Below is a small trained network, with its code and all its weights. Each question gives an input and a class and asks what happens when units are switched off, that is, made to give their printed mean instead of their output.

import numpy as np


def w(rows, s, z=0):
    codes = np.array(rows[::2]) - 128.0
    scale = np.full(codes.shape[1], s)
    scale[-1] = z or s
    return codes * scale


def norm(h):
    return h / np.sqrt((h * h).mean(-1, keepdims=True) + 1e-5)


def f(y):
    return np.maximum(y, 0)


def log_softmax(a):
    a = a - a.max(-1, keepdims=True)
    return a - np.log(np.exp(a).sum(-1, keepdims=True))


def net(x, mask):
    res = np.array(x, float).reshape(1, 8) / 4 @ E
    u = 0
    for l in range(2):
        y = f(norm(res) @ A[l][:, :-1].T + A[l][:, -1])
        res = res + np.where(mask[u : u + 16], y, B[l][:, -1]) @ B[l][:, :-1]
        u += 16
    return log_softmax(norm(res)[-1] @ U[:, :-1].T + U[:, -1])


A, B = {}, {}
E = w([
[169,31,151,2],'x0',
[136,140,99,126],'x1',
[128,129,132,130],'x2',
[127,129,130,129],'x3',
[105,115,179,137],'x4',
[117,116,163,134],'x5',
[131,123,134,129],'x6',
[120,63,94,168],'x7',
],0.0063)
A[0] = w([
[71,164,132,103,83],'L0N1',
[78,114,105,93,151],'L0N2',
[154,44,189,103,126],'L0N3',
[65,210,110,130,117],'L0N4',
[56,117,174,128,1],'L0N5',
[98,109,38,27,121],'L0N6',
[70,78,175,176,162],'L0N7',
[73,4,54,158,155],'L0N8',
[196,125,35,116,238],'L0N9',
[81,103,156,98,171],'L0N10',
[122,114,147,113,201],'L0N11',
[122,199,151,70,82],'L0N12',
[155,190,101,95,107],'L0N13',
[74,122,62,139,145],'L0N14',
[65,99,173,140,2],'L0N15',
[134,187,151,114,94],'L0N16',
],0.011,0.0013)
B[0] = w([
[128,135,193,107,156],'L0N1',
[157,160,109,139,155],'L0N2',
[113,140,134,166,235],'L0N3',
[171,101,133,126,220],'L0N4',
[122,94,184,152,156],'L0N5',
[150,83,173,253,222],'L0N6',
[112,169,77,158,196],'L0N7',
[76,203,79,13,254],'L0N8',
[31,60,133,191,213],'L0N9',
[89,161,90,192,174],'L0N10',
[114,134,143,222,162],'L0N11',
[58,198,157,123,189],'L0N12',
[18,83,120,111,180],'L0N13',
[132,138,209,110,183],'L0N14',
[101,43,148,127,160],'L0N15',
[96,167,111,110,176],'L0N16',
],0.0053,0.0063)
A[1] = w([
[180,59,164,90,129],'L1N1',
[109,184,176,162,158],'L1N2',
[110,166,113,220,114],'L1N3',
[3,107,117,89,92],'L1N4',
[193,178,169,110,112],'L1N5',
[78,155,126,99,163],'L1N6',
[131,110,153,196,121],'L1N7',
[255,65,147,51,204],'L1N8',
[90,152,131,123,152],'L1N9',
[139,74,159,63,171],'L1N10',
[90,77,117,182,108],'L1N11',
[163,96,130,146,102],'L1N12',
[134,187,99,132,159],'L1N13',
[157,152,198,184,117],'L1N14',
[104,102,147,119,116],'L1N15',
[169,35,130,40,253],'L1N16',
],0.0095,0.0031)
B[1] = w([
[212,119,163,197,146],'L1N1',
[191,59,111,109,219],'L1N2',
[180,37,82,187,225],'L1N3',
[51,98,149,67,253],'L1N4',
[131,124,128,131,137],'L1N5',
[141,87,92,60,198],'L1N6',
[123,40,129,153,179],'L1N7',
[185,138,56,148,140],'L1N8',
[145,64,143,41,192],'L1N9',
[159,207,110,184,151],'L1N10',
[71,138,143,141,207],'L1N11',
[145,104,153,142,134],'L1N12',
[149,104,63,112,171],'L1N13',
[121,156,185,98,177],'L1N14',
[122,164,164,129,156],'L1N15',
[253,187,48,177,163],'L1N16',
],0.0058,0.0076)
U = w([
[254,149,66,245,118],'0',
[84,122,121,146,252],'1',
[128,74,112,100,137],'2',
[77,84,137,157,55],'3',
[70,111,128,144,60],'4',
[92,178,103,46,121],'5',
],0.0088,0.0033)

Each question gives the input, the list of numbers given to net, and the class t.
The units are the neurons (one row each of A and B). Each row of codes is followed by its name. A weight is (code - 128) times the scale printed after its matrix; where a second scale follows, it is the last column's (A, B and U).
mask holds one flag per neuron, layer by layer. A switched-off neuron (its flag False) gives its mean, the last column of its row in B, instead of its output. The means were averaged over made-up inputs and are rounded, as every weight is.
A unit's drop is (log p(t) with every unit on - log p(t) with that unit switched off) / (log p(t) with every unit on - log p(t) with every unit switched off).
The circuit of an input: a set's keep is (log p(t) with only the set's units on - log p(t) with every unit switched off) / (log p(t) with every unit on - log p(t) with every unit switched off). Starting from the 12 units with the biggest drops (on a tie, the unit counted first), units are removed one at a time, each time the one whose removal leaves the highest keep (on an exact tie, the one counted first), for as long as the keep stays at least 0.8.
units of the circuit, in order: the units of the circuit, biggest drop first
unit that matters most: the unit with the biggest drop
k most important neurons: the k neurons with the biggest drops, biggest first
top k neurons in layer l: the k neurons of layer l with the biggest drops, biggest first
drop of u: that unit's drop, to one decimal
input [-5,6,-1,-3,-1,5,3,-7], class 5: unit that matters most : L0N6
input [7,-7,3,2,3,0,-6,7], class 0: 4 most important neurons : [L1N16, L0N12, L0N9, L0N13]
input [-8,2,-3,1,-5,7,-5,-7], class 0: top 2 neurons in layer 0 : [L0N8, L0N4]
input [2,-7,4,3,2,4,-4,8], class 5: units of the circuit, in order : [L0N8, L1N3]
input [-8,-7,-3,1,4,2,-8,-3], class 0: top 2 neurons in layer 0 : [L0N9, L0N13]
input [-8,-1,-2,-2,8,-4,-8,-7], class 0: 4 most important neurons : [L0N8, L1N4, L0N9, L0N4]
input [-8,-6,-5,0,5,5,2,-4], class 0: 2 most important neurons : [L1N4, L0N8]
input [4,-4,5,3,7,0,3,8], class 5: units of the circuit, in order : [L0N8, L0N6, L1N3]
input [8,-1,3,-3,7,7,7,2], class 0: top 3 neurons in layer 0 : [L0N9, L0N12, L0N13]
input [-8,-6,6,2,-1,-8,-1,-6], class 0: units of the circuit, in order : [L1N4, L0N4, L1N2]
input [4,-2,-4,2,6,-4,-8,8], class 5: units of the circuit, in order : [L0N8, L1N3]
input [6,2,-6,-2,0,-5,-7,4], class 0: top 2 neurons in layer 1 : [L1N16, L1N9]
input [-7,-3,-2,-6,7,7,-2,-1], class 0: top 3 neurons in layer 1 : [L1N4, L1N3, L1N2]
input [-3,1,-4,3,0,-4,-2,-2], class 2: unit that matters most : L0N8
input [1,1,7,-2,5,0,-3,8], class 5: drop of L0N8 : 0.9
